Below are the code and all the weights of a small trained network. Each question names an input and a target symbol and asks about switching units off, where a switched-off unit gives its printed mean instead of its output.

import numpy as np


def w(rows, s, z=0):
    codes = np.array(rows[::2]) - 128.0
    scale = np.full(codes.shape[1], s)
    scale[-1] = z or s
    return codes * scale


def f(y):
    return y / 2 * (1 + np.tanh(0.7978845608 * (y + 0.044715 * y**3)))


def softmax(a):
    e = np.exp(a - a.max(-1, keepdims=True))
    return e / e.sum(-1, keepdims=True)


def log_softmax(a):
    a = a - a.max(-1, keepdims=True)
    return a - np.log(np.exp(a).sum(-1, keepdims=True))


def net(x, mask):
    ids = ['Λγζημψ'.index(c) for c in x.split()]
    T = len(ids)
    res = E[ids] + P[:T]
    u = 0
    for l in range(2):
        r = res
        for j in range(3):
            rows = slice(3 * j, 3 * j + 3)
            q, k, v = (r @ M[l][rows].T for M in (Q, K, V))
            z = softmax(np.where(np.tri(T) > 0, q @ k.T / 3**0.5, -1e9)) @ v
            o = O[l][rows]
            res = res + np.where(mask[u + j], z, o[:, -1]) @ o[:, :-1]
        u += 3
        y = f(res @ A[l][:, :-1].T + A[l][:, -1])
        res = res + np.where(mask[u : u + 16], y, B[l][:, -1]) @ B[l][:, :-1]
        u += 16
    return log_softmax(res[-1] @ U[:, :-1].T + U[:, -1])


Q, K, V, O, A, B = {}, {}, {}, {}, {}, {}
E = w([
[173,110,140],'Λ',
[138,103,125],'γ',
[113,103,73],'ζ',
[204,119,217],'η',
[251,153,102],'μ',
[70,255,158],'ψ',
],0.0092)
P = w([
[111,174,57],'0',
[154,60,130],'1',
[198,69,201],'2',
[111,255,139],'3',
[151,131,165],'4',
[229,145,208],'5',
[98,220,127],'6',
],0.0073)
Q[0] = w([
[141,51,173],'L0H0',
[115,217,105],'L0H0',
[117,226,73],'L0H0',
[1,79,31],'L0H1',
[215,89,185],'L0H1',
[211,61,164],'L0H1',
[75,125,77],'L0H2',
[48,155,119],'L0H2',
[174,107,113],'L0H2',
],0.0099)
K[0] = w([
[124,97,99],'L0H0',
[141,162,155],'L0H0',
[133,166,174],'L0H0',
[88,47,7],'L0H1',
[211,95,222],'L0H1',
[200,71,193],'L0H1',
[90,97,118],'L0H2',
[121,57,100],'L0H2',
[105,198,165],'L0H2',
],0.011)
V[0] = w([
[139,129,50],'L0H0',
[150,104,232],'L0H0',
[92,159,73],'L0H0',
[186,171,197],'L0H1',
[180,138,254],'L0H1',
[79,115,20],'L0H1',
[123,120,180],'L0H2',
[86,155,167],'L0H2',
[84,132,213],'L0H2',
],0.0067)
O[0] = w([
[171,161,81,115],'L0H0',
[26,114,195,152],'L0H0',
[215,104,97,112],'L0H0',
[197,107,217,237],'L0H1',
[150,105,240,253],'L0H1',
[101,148,29,16],'L0H1',
[85,86,153,133],'L0H2',
[154,60,149,128],'L0H2',
[104,3,170,125],'L0H2',
],0.0045,0.0042)
A[0] = w([
[133,6,162,128],'L0N0',
[143,10,159,154],'L0N1',
[242,119,131,228],'L0N2',
[136,14,160,145],'L0N3',
[140,31,157,141],'L0N4',
[138,13,160,132],'L0N5',
[77,110,97,226],'L0N6',
[12,206,92,182],'L0N7',
[254,93,123,253],'L0N8',
[179,72,121,230],'L0N9',
[146,219,74,117],'L0N10',
[131,176,189,179],'L0N11',
[134,175,187,174],'L0N12',
[126,165,181,177],'L0N13',
[3,167,120,234],'L0N14',
[70,172,87,165],'L0N15',
],0.0085,0.0057)
B[0] = w([
[200,122,52,168],'L0N0',
[196,137,82,179],'L0N1',
[207,125,164,242],'L0N2',
[199,129,74,172],'L0N3',
[185,134,86,167],'L0N4',
[206,131,49,169],'L0N5',
[147,245,119,137],'L0N6',
[76,174,33,158],'L0N7',
[223,127,156,254],'L0N8',
[245,162,135,190],'L0N9',
[152,92,3,146],'L0N10',
[102,199,190,218],'L0N11',
[103,196,196,214],'L0N12',
[99,190,171,203],'L0N13',
[48,221,100,160],'L0N14',
[105,165,35,140],'L0N15',
],0.0062,0.0095)
Q[1] = w([
[183,161,109],'L1H0',
[87,170,121],'L1H0',
[51,140,178],'L1H0',
[68,30,2],'L1H1',
[104,82,211],'L1H1',
[181,190,101],'L1H1',
[56,58,160],'L1H2',
[60,78,182],'L1H2',
[148,193,154],'L1H2',
],0.0048)
K[1] = w([
[182,69,105],'L1H0',
[140,169,141],'L1H0',
[116,228,204],'L1H0',
[146,63,57],'L1H1',
[196,112,190],'L1H1',
[72,186,136],'L1H1',
[124,9,103],'L1H2',
[132,2,108],'L1H2',
[144,169,147],'L1H2',
],0.0058)
V[1] = w([
[99,212,166],'L1H0',
[143,75,76],'L1H0',
[181,23,108],'L1H0',
[240,108,146],'L1H1',
[2,142,121],'L1H1',
[75,137,151],'L1H1',
[137,135,195],'L1H2',
[126,118,71],'L1H2',
[136,132,201],'L1H2',
],0.0075)
O[1] = w([
[3,62,174,214],'L1H0',
[198,174,62,37],'L1H0',
[246,179,110,127],'L1H0',
[186,236,162,180],'L1H1',
[68,21,85,51],'L1H1',
[111,73,73,143],'L1H1',
[151,166,70,252],'L1H2',
[107,114,183,24],'L1H2',
[155,160,65,244],'L1H2',
],0.0056,0.004)
A[1] = w([
[133,40,147,146],'L1N0',
[107,138,228,125],'L1N1',
[161,68,29,129],'L1N2',
[214,138,172,255],'L1N3',
[149,159,1,74],'L1N4',
[189,136,175,212],'L1N5',
[73,125,189,140],'L1N6',
[74,123,192,141],'L1N7',
[124,189,119,64],'L1N8',
[164,142,76,98],'L1N9',
[112,100,58,218],'L1N10',
[74,124,191,140],'L1N11',
[53,175,67,230],'L1N12',
[63,42,40,112],'L1N13',
[188,134,183,211],'L1N14',
[118,7,77,80],'L1N15',
],0.008,0.0081)
B[1] = w([
[212,180,149,133],'L1N0',
[146,36,183,154],'L1N1',
[166,95,254,138],'L1N2',
[67,117,110,253],'L1N3',
[233,46,147,136],'L1N4',
[64,108,123,221],'L1N5',
[202,106,67,152],'L1N6',
[208,99,67,152],'L1N7',
[184,121,150,143],'L1N8',
[156,143,69,152],'L1N9',
[112,113,227,143],'L1N10',
[202,105,73,152],'L1N11',
[159,246,155,166],'L1N12',
[121,24,168,155],'L1N13',
[56,97,124,221],'L1N14',
[185,152,13,137],'L1N15',
],0.0072,0.032)
U = w([
[92,147,70,97],'Λ',
[2,66,58,254],'γ',
[22,77,251,127],'ζ',
[253,179,18,35],'η',
[147,211,142,235],'μ',
[237,26,196,5],'ψ',
],0.0072,0.0038)

Each question gives the input, a string of symbols that net reads in full, and the target symbol t.
The units are the heads (3 rows each of Q, K, V and O) and the neurons (one row each of A and B). Each row of codes is followed by its name. A weight is (code - 128) times the scale printed after its matrix; where a second scale follows, it is the last column's (O, A, B and U).
mask holds one flag per unit, layer by layer, with each layer's heads first. A switched-off unit (its flag False) gives its mean, the last column of its rows in O or B, instead of its output. The means were averaged over made-up inputs and are rounded, as every weight is.
A unit's drop is (log p(t) with every unit on - log p(t) with that unit switched off) / (log p(t) with every unit on - log p(t) with every unit switched off).
top k neurons: the k neurons with the biggest drops, biggest first
heads that matter: for each layer, one digit per head in row order, 1 if its drop is at least 0.15 and else 0, layers parted by /
input η ζ η, target η: heads that matter : 000 / 101
input η μ μ γ γ Λ, target γ: heads that matter : 000 / 101
input ζ η η, target η: heads that matter : 100 / 101
input μ γ γ η μ, target η: top 2 neurons : (L0N11, L0N12)
input Λ μ η ψ Λ, target ψ: top 2 neurons : (L1N2, L0N14)
input η η ψ γ Λ η ζ, target ζ: heads that matter : 110 / 111
input η η μ ζ Λ, target ζ: heads that matter : 111 / 010
input μ η η, target μ: heads that matter : 000 / 010
input γ γ γ γ, target μ: heads that matter : 010 / 000
input μ ψ ψ γ η, target γ: heads that matter : 000 / 000
input γ η η ψ γ, target ψ: heads that matter : 000 / 010
input γ ψ η η ψ γ, target ψ: heads that matter : 001 / 010
input μ γ μ ζ γ, target ζ: top 2 neurons : (L0N7, L1N12)
input η μ ψ, target ψ: top 3 neurons : (L1N1, L1N3, L1N7)
input Λ η μ η ψ, target η: top 2 neurons : (L1N7, L1N6)
input η μ η γ Λ γ, target γ: top 2 neurons : (L1N3, L1N12)
input ψ ψ ψ, target ψ: top neuron : (L1N3)
input γ γ γ μ η, target μ: top 2 neurons : (L0N11, L0N12)
input γ ψ ψ γ γ γ, target γ: top neuron : (L1N12)
input ζ ζ ψ ψ μ, target ψ: top 3 neurons : (L0N14, L1N2, L0N8)
